Below is a small trained network, with its code and all its weights. Each question gives an input and a target symbol and asks what happens when units are switched off, that is, made to give their printed mean instead of their output.

import numpy as np


def w(rows, s, z=0):
    codes = np.array(rows[::2]) - 128.0
    scale = np.full(codes.shape[1], s)
    scale[-1] = z or s
    return codes * scale


def f(y):
    return np.maximum(y, 0)


def softmax(a):
    e = np.exp(a - a.max(-1, keepdims=True))
    return e / e.sum(-1, keepdims=True)


def log_softmax(a):
    a = a - a.max(-1, keepdims=True)
    return a - np.log(np.exp(a).sum(-1, keepdims=True))


def net(x, mask):
    ids = ['ΓΛΠΨεζτ'.index(c) for c in x.split()]
    T = len(ids)
    res = E[ids] + P[:T]
    u = 0
    for l in range(2):
        r = res
        for j in range(2):
            rows = slice(2 * j, 2 * j + 2)
            q, k, v = (r @ M[l][rows].T for M in (Q, K, V))
            z = softmax(np.where(np.tri(T) > 0, q @ k.T / 2**0.5, -1e9)) @ v
            o = O[l][rows]
            res = res + np.where(mask[u + j], z, o[:, -1]) @ o[:, :-1]
        u += 2
        y = f(res @ A[l][:, :-1].T + A[l][:, -1])
        res = res + np.where(mask[u : u + 12], y, B[l][:, -1]) @ B[l][:, :-1]
        u += 12
    return log_softmax(res[-1] @ U[:, :-1].T + U[:, -1])


Q, K, V, O, A, B = {}, {}, {}, {}, {}, {}
E = w([
[121,201,141,74,67,151,166],'Γ',
[123,133,112,164,28,152,143],'Λ',
[95,65,130,152,85,66,120],'Π',
[110,128,103,47,99,120,99],'Ψ',
[173,36,73,127,127,195,100],'ε',
[137,155,138,222,222,109,252],'ζ',
[240,142,150,97,66,90,56],'τ',
],0.013)
P = w([
[147,209,123,55,171,125,129],'0',
[129,20,117,66,119,164,254],'1',
[165,27,146,87,101,131,201],'2',
[170,76,107,97,90,85,183],'3',
[170,86,82,92,117,116,146],'4',
[172,103,115,99,108,124,104],'5',
[151,115,108,125,113,142,96],'6',
[151,98,70,125,124,128,81],'7',
[138,115,91,136,120,122,64],'8',
[127,133,96,153,112,116,50],'9',
[116,125,96,164,99,101,26],'10',
[129,127,104,164,107,97,10],'11',
[124,123,50,174,132,104,24],'12',
],0.0065)
Q[0] = w([
[124,187,76,101,119,96,43],'0.h1',
[101,67,167,134,171,123,147],'0.h1',
[98,159,170,142,149,121,153],'0.h2',
[137,31,103,254,104,120,99],'0.h2',
],0.008)
K[0] = w([
[234,116,93,253,207,192,235],'0.h1',
[69,147,99,56,79,198,52],'0.h1',
[68,107,158,162,99,103,100],'0.h2',
[171,133,174,151,203,84,190],'0.h2',
],0.0065)
V[0] = w([
[182,120,26,128,106,198,109],'0.h1',
[150,211,200,141,223,109,183],'0.h1',
[184,108,224,23,23,122,112],'0.h2',
[61,113,90,91,1,88,127],'0.h2',
],0.0052)
O[0] = w([
[168,97,76,116,94,187,79,184],'0.h1',
[147,212,87,162,184,135,123,18],'0.h1',
[147,110,35,59,108,63,186,253],'0.h2',
[84,29,67,46,151,2,147,251],'0.h2',
],0.0095,0.0035)
A[0] = w([
[48,137,167,118,134,33,189,71],'0.n1',
[185,253,126,118,110,100,207,74],'0.n2',
[96,106,6,101,194,83,88,161],'0.n3',
[108,122,122,121,34,115,179,62],'0.n4',
[192,100,128,99,60,111,151,254],'0.n5',
[137,130,198,142,182,171,95,121],'0.n6',
[160,89,99,110,26,115,124,226],'0.n7',
[53,193,158,168,149,187,98,124],'0.n8',
[79,17,156,69,35,108,119,210],'0.n9',
[151,93,127,211,64,104,28,143],'0.n10',
[132,127,158,193,55,156,178,50],'0.n11',
[111,136,182,149,199,108,77,142],'0.n12',
],0.0073,0.0033)
B[0] = w([
[82,156,100,190,178,252,195,147],'0.n1',
[136,161,189,122,231,255,195,135],'0.n2',
[170,203,194,77,88,131,214,182],'0.n3',
[158,17,161,131,197,173,61,177],'0.n4',
[168,94,125,130,208,198,119,217],'0.n5',
[206,79,64,165,76,178,155,130],'0.n6',
[231,56,130,124,215,173,140,237],'0.n7',
[123,54,126,187,134,66,243,131],'0.n8',
[173,24,100,168,120,129,202,255],'0.n9',
[201,157,100,116,139,176,120,167],'0.n10',
[169,151,167,66,166,108,194,136],'0.n11',
[155,103,30,162,97,120,141,130],'0.n12',
],0.0057,0.017)
Q[1] = w([
[78,148,145,131,85,101,42],'1.h1',
[44,212,182,197,136,122,131],'1.h1',
[168,45,139,69,153,131,163],'1.h2',
[198,76,22,131,170,173,254],'1.h2',
],0.0078)
K[1] = w([
[42,95,69,89,147,214,168],'1.h1',
[182,10,170,99,166,207,206],'1.h1',
[102,247,65,168,89,93,3],'1.h2',
[116,214,126,254,88,38,60],'1.h2',
],0.0049)
V[1] = w([
[188,130,164,251,216,192,124],'1.h1',
[79,124,115,198,146,235,218],'1.h1',
[72,2,102,197,113,51,153],'1.h2',
[56,198,150,56,126,54,173],'1.h2',
],0.0079)
O[1] = w([
[143,217,215,100,96,96,80,206],'1.h1',
[44,190,120,112,19,92,150,174],'1.h1',
[102,30,145,2,49,112,165,125],'1.h2',
[250,126,110,194,18,213,198,9],'1.h2',
],0.0094,0.014)
A[1] = w([
[96,143,98,106,26,130,42,40],'1.n1',
[151,106,102,99,1,140,133,218],'1.n2',
[98,117,94,154,176,136,102,31],'1.n3',
[111,107,82,34,130,130,231,66],'1.n4',
[96,131,181,75,85,115,54,3],'1.n5',
[81,116,174,172,156,109,3,58],'1.n6',
[115,208,155,187,142,74,158,254],'1.n7',
[223,124,92,74,197,128,87,110],'1.n8',
[225,40,79,130,91,156,171,172],'1.n9',
[168,190,99,232,138,194,167,91],'1.n10',
[166,95,115,116,155,128,163,75],'1.n11',
[30,62,159,49,152,158,76,51],'1.n12',
],0.0068,0.0042)
B[1] = w([
[89,85,146,154,163,162,153,137],'1.n1',
[93,156,255,162,143,123,232,165],'1.n2',
[131,114,196,115,112,90,156,141],'1.n3',
[83,102,169,192,89,131,35,233],'1.n4',
[57,120,63,170,122,182,222,162],'1.n5',
[149,232,111,91,156,112,216,172],'1.n6',
[112,14,137,150,44,123,32,168],'1.n7',
[103,31,127,175,99,176,167,231],'1.n8',
[79,219,96,168,130,163,135,239],'1.n9',
[192,76,126,201,49,63,117,164],'1.n10',
[95,147,83,130,123,111,105,186],'1.n11',
[161,189,32,132,87,41,164,250],'1.n12',
],0.0061,0.017)
U = w([
[157,98,218,122,97,152,195,163],'Γ',
[122,149,53,134,156,214,138,151],'Λ',
[126,67,58,106,109,120,2,146],'Π',
[178,178,79,126,162,97,202,68],'Ψ',
[132,159,92,134,140,149,104,113],'ε',
[173,84,216,150,193,138,99,193],'ζ',
[195,126,96,162,90,106,118,1],'τ',
],0.0065,0.0053)

Each question gives the input, a string of symbols that net reads in full, and the target symbol t.
The units are the heads (2 rows each of Q, K, V and O) and the neurons (one row each of A and B). Each row of codes is followed by its name. A weight is (code - 128) times the scale printed after its matrix; where a second scale follows, it is the last column's (O, A, B and U).
mask holds one flag per unit, layer by layer, with each layer's heads first. A switched-off unit (its flag False) gives its mean, the last column of its rows in O or B, instead of its output. The means were averaged over made-up inputs and are rounded, as every weight is.
A unit's drop is (log p(t) with every unit on - log p(t) with that unit switched off) / (log p(t) with every unit on - log p(t) with every unit switched off).
The circuit of an input: a set's keep is (log p(t) with only the set's units on - log p(t) with every unit switched off) / (log p(t) with every unit on - log p(t) with every unit switched off). Starting from the 12 units with the biggest drops (on a tie, the unit counted first), units are removed one at a time, each time the one whose removal leaves the highest keep (on an exact tie, the one counted first), for as long as the keep stays at least 0.8.
units of the circuit, in order: the units of the circuit, biggest drop first
most important unit: the unit with the biggest drop
top k neurons: the k neurons with the biggest drops, biggest first
top k neurons in layer l: the k neurons of layer l with the biggest drops, biggest first
heads that matter: for each layer, one digit per head in row order, 1 if its drop is at least 0.15 and else 0, layers parted by /
input τ Λ Γ, target ζ: most important unit => 1.h2
input ε Λ τ Π Γ, target Ψ: heads that matter => 11 / 01
input Γ Λ τ, target τ: heads that matter => 10 / 01
input Π τ Π ζ Π Λ Λ, target Ψ: top 2 neurons in layer 1 => [1.n4, 1.n8]
input ε Λ Λ Ψ, target Ψ: heads that matter => 11 / 11
input Π Π Ψ Ψ Λ Π Π τ, target Γ: heads that matter => 10 / 01
input ε Λ Π Λ Γ Ψ Π Λ Λ τ, target Ψ: heads that matter => 10 / 01
input Λ Π τ Λ Λ Λ Λ ζ Λ Λ Λ Π, target Ψ: units of the circuit, in order => [0.h2, 1.h2, 1.n6, 1.n12]
input Λ Π τ, target Π: units of the circuit, in order => [1.h2, 1.n2]
input Λ ζ Γ Π τ, target ζ: top 2 neurons => [0.n9, 1.n12]
input ε Ψ Λ τ, target Ψ: top 3 neurons => [1.n6, 1.n4, 1.n12]
input τ Λ Π τ Λ Λ Λ Λ Λ Π, target ζ: units of the circuit, in order => [0.n9, 1.h2, 0.h1, 1.h1]
input ζ τ τ ε, target ζ: units of the circuit, in order => [0.h2, 1.h2]
input Λ ζ Π Ψ, target Γ: top 4 neurons => [0.n9, 0.n7, 0.n5, 0.n4]
input τ Λ τ Λ Π ε Λ ζ Λ ε τ τ Γ, target ζ: units of the circuit, in order => [0.h1, 1.h1, 1.n12]
input Λ Γ Λ Λ Λ τ τ Γ τ Γ Π ζ, target Γ: units of the circuit, in order => [1.h2, 0.n7]
input Λ τ Π, target Π: units of the circuit, in order => [1.h2, 1.n2]
input Ψ τ Π Λ Π Γ, target Λ: most important unit => 1.h1
input Λ ζ Λ τ Λ τ Λ Π Π Γ Π, target Ψ: units of the circuit, in order => [0.h2, 1.n6, 1.h2, 1.n12]
input Γ Π Π Π Λ Λ Λ Λ Γ Λ τ, target τ: top 4 neurons => [0.n9, 0.n7, 1.n10, 0.n2]
input τ Λ Λ Π Λ τ Ψ Λ ζ Λ Π, target Γ: heads that matter => 00 / 11
input Π Π Λ Γ Λ τ Λ Λ Λ Γ τ Γ, target Γ: top 3 neurons => [0.n7, 1.n2, 0.n5]
input Ψ Λ Π Λ Π Λ Π τ Λ τ Λ, target Λ: top neuron => [0.n7]
input τ Π Λ, target ζ: heads that matter => 00 / 01
input Π Π Γ Λ Λ Λ Γ ε, target Γ: top 3 neurons => [1.n2, 0.n1, 0.n3]
input Π Λ Λ Π Π Λ Γ Ψ Λ Π τ, target Γ: heads that matter => 11 / 01
input Λ ζ Λ, target Γ: most important unit => 0.h2
